Below is a small trained network, with its code and all its weights. Each question gives an input and a target symbol and asks what happens when units are switched off, that is, made to give their printed mean instead of their output.

import numpy as np


def w(rows, s, z=0):
    codes = np.array(rows[::2]) - 128.0
    scale = np.full(codes.shape[1], s)
    scale[-1] = z or s
    return codes * scale


def norm(h):
    return h / np.sqrt((h * h).mean(-1, keepdims=True) + 1e-5)


def f(y):
    return y / 2 * (1 + np.tanh(0.7978845608 * (y + 0.044715 * y**3)))


def softmax(a):
    e = np.exp(a - a.max(-1, keepdims=True))
    return e / e.sum(-1, keepdims=True)


def log_softmax(a):
    a = a - a.max(-1, keepdims=True)
    return a - np.log(np.exp(a).sum(-1, keepdims=True))


def net(x, mask):
    ids = ['ΔΛΠΣαβεηθ'.index(c) for c in x.split()]
    T = len(ids)
    res = E[ids] + P[:T]
    u = 0
    for l in range(2):
        r = norm(res)
        for j in range(2):
            rows = slice(3 * j, 3 * j + 3)
            q, k, v = (r @ M[l][rows].T for M in (Q, K, V))
            z = softmax(np.where(np.tri(T) > 0, q @ k.T / 3**0.5, -1e9)) @ v
            o = O[l][rows]
            res = res + np.where(mask[u + j], z, o[:, -1]) @ o[:, :-1]
        u += 2
        y = f(norm(res) @ A[l][:, :-1].T + A[l][:, -1])
        res = res + np.where(mask[u : u + 8], y, B[l][:, -1]) @ B[l][:, :-1]
        u += 8
    return log_softmax(norm(res)[-1] @ U[:, :-1].T + U[:, -1])


Q, K, V, O, A, B = {}, {}, {}, {}, {}, {}
E = w([
[119,154,92,135,173],'Δ',
[128,192,75,140,169],'Λ',
[135,129,147,115,3],'Π',
[116,202,112,111,191],'Σ',
[166,182,89,111,154],'α',
[112,186,90,134,175],'β',
[63,96,128,129,158],'ε',
[139,112,44,99,124],'η',
[82,175,98,119,170],'θ',
],0.018)
P = w([
[132,108,178,180,2],'0',
[97,144,96,85,169],'1',
[109,135,94,83,154],'2',
[114,137,89,76,146],'3',
[120,124,90,71,153],'4',
[128,118,88,67,150],'5',
[130,121,90,64,148],'6',
[128,120,82,61,147],'7',
[109,123,77,63,140],'8',
[109,123,73,65,137],'9',
[114,128,70,67,130],'10',
],0.0069)
Q[0] = w([
[148,115,162,107,59],'0.h1',
[114,153,133,68,125],'0.h1',
[133,92,44,45,167],'0.h1',
[73,116,99,77,246],'0.h2',
[254,54,207,225,159],'0.h2',
[57,135,75,65,184],'0.h2',
],0.0096)
K[0] = w([
[222,86,12,80,110],'0.h1',
[158,137,102,138,39],'0.h1',
[167,170,191,171,28],'0.h1',
[100,225,126,82,36],'0.h2',
[187,139,91,2,161],'0.h2',
[182,124,163,150,18],'0.h2',
],0.0092)
V[0] = w([
[73,100,206,191,158],'0.h1',
[119,94,155,47,94],'0.h1',
[141,88,151,31,120],'0.h1',
[147,113,99,194,100],'0.h2',
[159,174,144,159,176],'0.h2',
[130,248,241,120,133],'0.h2',
],0.012)
O[0] = w([
[165,75,163,2,17,43],'0.h1',
[99,112,111,180,71,51],'0.h1',
[106,209,90,212,74,3],'0.h1',
[169,56,161,119,146,206],'0.h2',
[224,99,38,115,143,115],'0.h2',
[132,159,29,85,72,180],'0.h2',
],0.0095,0.0065)
A[0] = w([
[72,175,57,153,180,124],'0.n1',
[102,101,166,122,157,26],'0.n2',
[69,165,150,83,49,13],'0.n3',
[255,58,96,156,6,1],'0.n4',
[150,65,51,88,157,127],'0.n5',
[183,162,67,108,124,185],'0.n6',
[207,162,156,87,162,99],'0.n7',
[162,159,188,148,132,81],'0.n8',
],0.012,0.0033)
B[0] = w([
[205,62,200,156,114,254],'0.n1',
[148,102,252,109,65,131],'0.n2',
[151,108,207,135,208,131],'0.n3',
[96,231,121,174,1,131],'0.n4',
[94,200,86,184,122,227],'0.n5',
[50,179,222,170,95,192],'0.n6',
[65,9,106,112,56,183],'0.n7',
[27,127,166,204,193,119],'0.n8',
],0.0078,0.0091)
Q[1] = w([
[179,16,186,47,253],'1.h1',
[160,198,208,194,196],'1.h1',
[12,52,125,205,78],'1.h1',
[110,229,138,214,138],'1.h2',
[70,56,168,193,179],'1.h2',
[42,54,194,168,64],'1.h2',
],0.011)
K[1] = w([
[66,88,190,254,118],'1.h1',
[90,58,131,100,71],'1.h1',
[92,75,87,76,231],'1.h1',
[72,111,188,166,55],'1.h2',
[114,118,66,248,84],'1.h2',
[100,156,113,200,159],'1.h2',
],0.015)
V[1] = w([
[224,25,117,171,207],'1.h1',
[3,95,96,178,214],'1.h1',
[128,146,59,202,41],'1.h1',
[83,84,12,204,143],'1.h2',
[235,117,79,36,47],'1.h2',
[106,119,173,29,118],'1.h2',
],0.011)
O[1] = w([
[239,153,142,42,10,214],'1.h1',
[128,183,230,139,236,244],'1.h1',
[143,137,101,193,145,3],'1.h1',
[169,189,83,65,157,174],'1.h2',
[143,37,86,102,87,65],'1.h2',
[112,45,176,80,108,102],'1.h2',
],0.011,0.0058)
A[1] = w([
[82,65,96,51,102,98],'1.n1',
[149,58,125,156,124,112],'1.n2',
[29,127,98,145,113,173],'1.n3',
[157,201,123,187,128,129],'1.n4',
[78,8,187,129,16,4],'1.n5',
[143,179,171,172,152,70],'1.n6',
[144,177,156,170,114,136],'1.n7',
[159,153,181,143,103,88],'1.n8',
],0.016,0.0039)
B[1] = w([
[154,67,134,250,140,245],'1.n1',
[130,162,84,145,152,136],'1.n2',
[131,163,159,42,103,174],'1.n3',
[144,70,98,159,58,254],'1.n4',
[93,248,90,123,30,204],'1.n5',
[136,101,145,162,95,239],'1.n6',
[118,79,145,163,105,213],'1.n7',
[155,65,144,119,111,168],'1.n8',
],0.014,0.0087)
U = w([
[173,74,155,61,75,103],'Δ',
[172,179,160,64,152,254],'Λ',
[139,108,141,174,112,113],'Π',
[98,174,45,125,142,189],'Σ',
[211,214,84,169,118,49],'α',
[147,54,97,141,175,109],'β',
[59,177,131,106,43,91],'ε',
[133,166,252,124,158,87],'η',
[44,127,147,97,181,154],'θ',
],0.017,0.0048)

Each question gives the input, a string of symbols that net reads in full, and the target symbol t.
The units are the heads (3 rows each of Q, K, V and O) and the neurons (one row each of A and B). Each row of codes is followed by its name. A weight is (code - 128) times the scale printed after its matrix; where a second scale follows, it is the last column's (O, A, B and U).
mask holds one flag per unit, layer by layer, with each layer's heads first. A switched-off unit (its flag False) gives its mean, the last column of its rows in O or B, instead of its output. The means were averaged over made-up inputs and are rounded, as every weight is.
A unit's drop is (log p(t) with every unit on - log p(t) with that unit switched off) / (log p(t) with every unit on - log p(t) with every unit switched off).
The circuit of an input: a set's keep is (log p(t) with only the set's units on - log p(t) with every unit switched off) / (log p(t) with every unit on - log p(t) with every unit switched off). Starting from the 12 units with the biggest drops (on a tie, the unit counted first), units are removed one at a time, each time the one whose removal leaves the highest keep (on an exact tie, the one counted first), for as long as the keep stays at least 0.8.
units of the circuit, in order: the units of the circuit, biggest drop first
top k neurons: the k neurons with the biggest drops, biggest first
top k neurons in layer l: the k neurons of layer l with the biggest drops, biggest first
heads that matter: for each layer, one digit per head in row order, 1 if its drop is at least 0.15 and else 0, layers parted by /
input α Σ Σ Δ, target α: units of the circuit, in order -> (0.h1, 0.h2)
input β Δ ε Λ ε β Λ, target β: heads that matter -> 11 / 01
input θ α Λ Π η θ θ, target α: top 4 neurons -> (0.n1, 0.n5, 0.n7, 0.n6)
input Δ Σ θ ε Σ Σ Δ ε Δ, target Δ: units of the circuit, in order -> (0.h1)
input θ Π β Π ε Π Π, target θ: heads that matter -> 11 / 10
input Π Δ θ Δ, target Δ: heads that matter -> 11 / 10
input η Π η θ θ Δ, target α: heads that matter -> 10 / 01
input Δ Λ Π, target ε: heads that matter -> 10 / 00
input θ Δ β Λ Δ Δ θ ε, target θ: top 3 neurons in layer 0 -> (0.n6, 0.n5, 0.n1)
input θ β β α θ α β ε Σ, target θ: top 2 neurons -> (0.n6, 0.n1)
input η Σ Σ ε Σ Δ Π, target η: units of the circuit, in order -> (0.h2, 1.h2)
input Δ η Δ θ β Λ Δ Σ Δ Λ Λ, target Δ: units of the circuit, in order -> (0.h1, 1.h1)
input ε α α Δ β ε θ Λ Δ Σ, target ε: heads that matter -> 10 / 01
input Δ Δ Δ Δ Δ θ α, target Δ: units of the circuit, in order -> (0.h1, 1.h1)
input Λ θ η Σ β α β Δ θ η, target Λ: heads that matter -> 10 / 10
input θ α Λ ε Δ Π, target η: units of the circuit, in order -> (0.h2, 1.h1)
input η Σ θ β Λ ε Δ ε, target η: heads that matter -> 01 / 00
input α η Σ, target α: heads that matter -> 11 / 01
input Σ ε α Δ Δ β Λ β β, target Σ: units of the circuit, in order -> (0.h2, 1.h1)
input Δ β θ θ Π Σ, target θ: heads that matter -> 10 / 10
input ε α β, target ε: heads that matter -> 10 / 00
input η ε Δ Δ Π Λ Δ Δ, target η: units of the circuit, in order -> (0.h2)
input Λ ε β, target Λ: top 2 neurons -> (0.n5, 0.n1)
input β α η η Δ Λ Π θ ε Δ, target η: units of the circuit, in order -> (1.h1)
input β Δ ε, target β: top 2 neurons -> (0.n1, 0.n5)
input θ α ε α Σ β Δ Δ θ η, target θ: top 2 neurons in layer 0 -> (0.n6, 0.n1)
